Below is a small trained network, with its code and all its weights. Each question gives an input and a class and asks what happens when units are switched off, that is, made to give their printed mean instead of their output.

import numpy as np


def w(rows, s, z=0):
    codes = np.array(rows[::2]) - 128.0
    scale = np.full(codes.shape[1], s)
    scale[-1] = z or s
    return codes * scale


def norm(h):
    return h / np.sqrt((h * h).mean(-1, keepdims=True) + 1e-5)


def f(y):
    return np.maximum(y, 0)


def log_softmax(a):
    a = a - a.max(-1, keepdims=True)
    return a - np.log(np.exp(a).sum(-1, keepdims=True))


def net(x, mask):
    res = np.array(x, float).reshape(1, 3) / 4 @ E
    u = 0
    for l in range(2):
        y = f(norm(res) @ A[l][:, :-1].T + A[l][:, -1])
        res = res + np.where(mask[u : u + 5], y, B[l][:, -1]) @ B[l][:, :-1]
        u += 5
    return log_softmax(norm(res)[-1] @ U[:, :-1].T + U[:, -1])


A, B = {}, {}
E = w([
[84,102,148,158,254,120,49,124,165,156,201,141],'x0',
[204,127,185,174,90,98,68,209,88,148,162,121],'x1',
[123,82,131,160,193,222,185,101,171,75,28,55],'x2',
],0.0095)
A[0] = w([
[155,108,125,137,121,171,217,144,121,82,34,75,40],'0.n1',
[101,147,89,104,136,71,97,106,188,176,162,158,62],'0.n2',
[55,144,42,72,175,134,136,69,159,118,166,165,87],'0.n3',
[102,178,72,53,80,32,139,103,107,139,150,185,253],'0.n4',
[82,148,35,45,77,170,254,34,118,86,41,159,34],'0.n5',
],0.008,0.0054)
B[0] = w([
[178,162,77,89,106,175,71,103,126,52,76,161,218],'0.n1',
[105,103,198,115,89,132,141,121,63,92,90,149,176],'0.n2',
[44,104,179,91,127,148,175,83,126,98,122,134,199],'0.n3',
[160,61,196,174,106,98,103,193,84,187,165,159,248],'0.n4',
[101,231,70,143,145,73,241,192,181,154,164,2,249],'0.n5',
],0.009,0.011)
A[1] = w([
[189,166,124,126,41,66,104,218,64,150,153,120,107],'1.n1',
[115,88,114,153,209,139,66,155,180,142,184,114,60],'1.n2',
[177,138,131,124,75,76,117,174,96,185,174,175,3],'1.n3',
[69,83,131,85,165,153,128,11,165,122,136,213,78],'1.n4',
[188,80,150,134,123,171,54,110,101,84,84,188,45],'1.n5',
],0.011,0.0044)
B[1] = w([
[126,76,148,69,152,152,22,42,72,150,169,255,247],'1.n1',
[85,152,147,61,57,46,200,132,85,185,144,125,164],'1.n2',
[50,48,215,243,141,114,67,6,55,132,1,205,210],'1.n3',
[192,103,90,178,98,101,77,44,64,174,65,180,160],'1.n4',
[110,81,174,174,183,190,118,228,209,105,242,93,171],'1.n5',
],0.0089,0.015)
U = w([
[92,71,176,148,140,99,65,63,69,157,127,202,223],'0',
[142,202,6,127,137,113,180,131,198,107,97,24,128],'1',
[187,167,67,69,104,167,79,110,119,85,135,157,2],'2',
[174,106,153,151,135,191,68,214,188,72,165,100,147],'3',
[75,122,179,121,123,60,196,181,124,175,202,80,90],'4',
],0.015,0.0034)

Each question gives the input, the list of numbers given to net, and the class t.
The units are the neurons (one row each of A and B). Each row of codes is followed by its name. A weight is (code - 128) times the scale printed after its matrix; where a second scale follows, it is the last column's (A, B and U).
mask holds one flag per neuron, layer by layer. A switched-off neuron (its flag False) gives its mean, the last column of its row in B, instead of its output. The means were averaged over made-up inputs and are rounded, as every weight is.
A unit's drop is (log p(t) with every unit on - log p(t) with that unit switched off) / (log p(t) with every unit on - log p(t) with every unit switched off).
The circuit of an input: a set's keep is (log p(t) with only the set's units on - log p(t) with every unit switched off) / (log p(t) with every unit on - log p(t) with every unit switched off). Starting from all 10 units, units are removed one at a time, each time the one whose removal leaves the highest keep (on an exact tie, the one counted first), for as long as the keep stays at least 0.8.
circuit, biggest first: the units of the circuit, biggest drop first
most important unit: the unit with the biggest drop
top k neurons: the k neurons with the biggest drops, biggest first
top k neurons in layer l: the k neurons of layer l with the biggest drops, biggest first
drop of u: that unit's drop, to one decimal
input [-4,-1,1], class 1: circuit, biggest first => 0.n5
input [-4,-8,-4], class 4: top 2 neurons => 0.n5, 0.n4
input [-5,-6,-5], class 4: top 3 neurons in layer 0 => 0.n5, 0.n1, 0.n3
input [0,0,2], class 1: circuit, biggest first => 0.n4, 1.n1
input [5,4,5], class 4: circuit, biggest first => 1.n2, 1.n1
input [3,3,4], class 4: top 2 neurons => 1.n2, 0.n1
input [-8,-7,-6], class 4: top 2 neurons => 0.n5, 0.n1
input [-3,-5,-2], class 4: top 2 neurons in layer 0 => 0.n5, 0.n4
input [-5,6,2], class 3: top 2 neurons in layer 1 => 1.n5, 1.n3
input [-4,5,5], class 3: top 2 neurons => 0.n5, 1.n5
input [-7,0,1], class 1: drop of 0.n5 => 0.7
input [2,6,7], class 3: drop of 0.n5 => 0.6
input [-7,5,5], class 2: drop of 0.n3 => 0.1
input [6,7,6], class 4: most important unit => 1.n2
